data = [[45, 36, 40, 33, 43, 45, 33, 42, 27, 50, 85, 19, 31], [37, 30, 36, 35, 37, 33, 41, 33, 39, 34, 67, 36, 38], [34, 30, 36, 36, 34, 28, 41, 30, 43, 27, 53, 42, 40], [38, 31, 54, 34, 39, 48, 23, 40, 40, 51, 38, 0, 52], [33, 36, 34, 33, 35, 38, 32, 33, 34, 36, 36, 35, 32], [35, 31, 35, 35, 34, 31, 39, 32, 40, 30, 46, 40, 38]]
data[0][0]: 45
data[:, 10]: [85, 67, 53, 38, 36, 46]
data[4][8]: 34
data[1][1]: 30
data[:, 3]: [33, 35, 36, 34, 33, 35]
data[5][5]: 31
data[2][11]: 42
data[2][1]: 30
data[:, 1]: [36, 30, 30, 31, 36, 31]
data[5][1]: 31
data[1]: [37, 30, 36, 35, 37, 33, 41, 33, 39, 34, 67, 36, 38]
data[3]: [38, 31, 54, 34, 39, 48, 23, 40, 40, 51, 38, 0, 52]
data[4][11]: 35
data[1][12]: 38
data[5]: [35, 31, 35, 35, 34, 31, 39, 32, 40, 30, 46, 40, 38]
data[3][6]: 23
data[1][2]: 36
data[3][8]: 40
data[2][8]: 43
data[2][7]: 30
data[:, 12]: [31, 38, 40, 52, 32, 38]
data[2][2]: 36
data[2]: [34, 30, 36, 36, 34, 28, 41, 30, 43, 27, 53, 42, 40]
data[1][5]: 33
data[:, 0]: [45, 37, 34, 38, 33, 35]
data[:, 11]: [19, 36, 42, 0, 35, 40]
data[0][3]: 33
data[3][9]: 51
data[:, 7]: [42, 33, 30, 40, 33, 32]
data[3][1]: 31
data[5][8]: 40

W =
array([ 0.483, -1.718, -1.798,  1.134,  0.868,  0.651,  2.892,  0.501,
       -0.662, -1.913, -5.002,  1.310, -0.572])
W[0] => 0.483
W[10] => -5.002
W[9] => -1.913
W[11] => 1.310
W[7] => 0.501
W[3] => 1.134
W[1] => -1.718
W[4] => 0.868
W[12] => -0.572

M = [[12.2, -7.6, -8.9, -7.6], [19.0, -14.2, -9.1, -14.2], [19.7, -17.9, -6.0, -17.9], [5.4, 5.3, -14.9, 5.3], [18.7, -20.2, -2.8, -20.2], [3.0, 6.9, -14.2, 6.9], [-5.3, 18.6, -17.6, 18.6]]
M[0,0]	12.2
M[1,0]	19.0
M[4]	[18.7, -20.2, -2.8, -20.2]
M[0,2]	-8.9
M[2,2]	-6.0
M[2,0]	19.7
M[5,3]	6.9
M[:, 3]	[-7.6, -14.2, -17.9, 5.3, -20.2, 6.9, 18.6]
M[6]	[-5.3, 18.6, -17.6, 18.6]
M[6,3]	18.6
M[1,1]	-14.2
M[5]	[3.0, 6.9, -14.2, 6.9]
M[0]	[12.2, -7.6, -8.9, -7.6]
M[3,2]	-14.9
M[4,2]	-2.8
M[4,0]	18.7
M[3,0]	5.4
M[3,3]	5.3
M[3]	[5.4, 5.3, -14.9, 5.3]
M[4,1]	-20.2
M[4,3]	-20.2

a =
2.045 2.220 1.074 2.283 0.396 1.741 1.424 2.384 0.574 1.602 2.008 1.277 1.945
1.347 0.654 2.892 0.862 0.400 1.373 0.955 1.255 1.127 3.611 1.318 2.109 0.773
1.463 0.727 2.295 1.535 0.465 1.367 1.014 1.234 0.932 2.870 1.477 1.478 0.954
1.886 0.768 4.944 0.886 0.495 2.861 2.589 1.160 1.273 5.656 2.080 2.103 2.535
1.879 2.275 1.605 1.852 0.428 1.198 1.795 2.374 0.508 2.213 1.756 1.440 1.748
1.243 1.751 1.584 0.923 0.176 1.290 1.393 1.307 0.594 2.285 1.177 1.797 1.213
1.288 1.011 1.806 1.395 0.305 1.565 0.902 1.202 0.842 2.349 1.319 1.436 1.061
1.050 1.331 1.227 0.780 0.174 0.979 1.110 1.106 0.428 1.729 0.998 1.304 1.018
1.249 0.707 1.454 1.920 0.320 1.840 1.055 0.521 0.679 1.835 1.417 0.700 1.310
0.467 0.561 0.604 0.736 0.128 0.531 0.503 0.504 0.231 0.773 0.479 0.337 0.482
0.616 0.179 0.753 0.477 0.197 0.394 0.506 0.340 0.209 0.927 0.622 0.420 0.462
2.438 2.461 3.016 3.320 0.538 3.218 1.725 2.728 1.563 3.939 2.510 2.286 2.282
a[0,0]: 2.045
a[:, 11]: [1.277, 2.109, 1.478, 2.103, 1.440, 1.797, 1.436, 1.304, 0.700, 0.337, 0.420, 2.286]
a[3,8]: 1.273
a[9,4]: 0.128
a[5,11]: 1.797
a[:, 0]: [2.045, 1.347, 1.463, 1.886, 1.879, 1.243, 1.288, 1.050, 1.249, 0.467, 0.616, 2.438]
a[4]: [1.879, 2.275, 1.605, 1.852, 0.428, 1.198, 1.795, 2.374, 0.508, 2.213, 1.756, 1.440, 1.748]
a[2,0]: 1.463
a[7,8]: 0.428
a[3,2]: 4.944
a[3,11]: 2.103
a[11,7]: 2.728
a[8,10]: 1.417
a[3]: [1.886, 0.768, 4.944, 0.886, 0.495, 2.861, 2.589, 1.160, 1.273, 5.656, 2.080, 2.103, 2.535]
a[:, 9]: [1.602, 3.611, 2.870, 5.656, 2.213, 2.285, 2.349, 1.729, 1.835, 0.773, 0.927, 3.939]
a[11,9]: 3.939
a[9,2]: 0.604
a[7,2]: 1.227
a[7,4]: 0.174
a[2,8]: 0.932
a[7,0]: 1.050
a[0,8]: 0.574
a[9]: [0.467, 0.561, 0.604, 0.736, 0.128, 0.531, 0.503, 0.504, 0.231, 0.773, 0.479, 0.337, 0.482]
a[4,5]: 1.198
a[11,0]: 2.438
a[1,11]: 2.109
a[8,3]: 1.920
a[10,11]: 0.420
a[2,7]: 1.234
a[8]: [1.249, 0.707, 1.454, 1.920, 0.320, 1.840, 1.055, 0.521, 0.679, 1.835, 1.417, 0.700, 1.310]
a[:, 10]: [2.008, 1.318, 1.477, 2.080, 1.756, 1.177, 1.319, 0.998, 1.417, 0.479, 0.622, 2.510]
a[9,12]: 0.482
a[1,10]: 1.318
a[:, 4]: [0.396, 0.400, 0.465, 0.495, 0.428, 0.176, 0.305, 0.174, 0.320, 0.128, 0.197, 0.538]

A =
0.13,0.17,0.03,0.03,0.23,-0.03,0.13,0.09,0.23,-0.01
0.22,-0.13,0.09,-0.18,-0.04,0.00,0.08,0.19,-0.21,-0.01
0.04,0.01,0.14,0.15,-0.05,0.21,0.04,0.08,-0.05,0.19
0.21,0.22,0.21,0.22,0.22,0.22,0.21,0.21,0.22,0.22
Rows and columns are counted from 0.
(0, 0) -> 0.13
(1, 8) -> -0.21
(2, 1) -> 0.01
(3, 2) -> 0.21
(2, 2) -> 0.14
(0, 7) -> 0.09
(2, 4) -> -0.05
(0, 4) -> 0.23
(1, 1) -> -0.13
(0, 5) -> -0.03
(2, 9) -> 0.19
(2, 6) -> 0.04
(0, 3) -> 0.03
(2, 0) -> 0.04
(3, 6) -> 0.21
(3, 4) -> 0.22
(1, 5) -> 0.00
(3, 5) -> 0.22
(2, 3) -> 0.15
(3, 9) -> 0.22
(0, 2) -> 0.03
(1, 6) -> 0.08

arr = 5.656 -0.136 -0.348 -0.005 0.009 -0.023 -0.315 -0.063 -0.047 -0.482 5.589 -0.408
arr[-12] -> 5.656
arr[6] -> -0.315
arr[-7] -> -0.023
arr[4] -> 0.009
arr[-11] -> -0.136
arr[-3] -> -0.482
arr[-1] -> -0.408
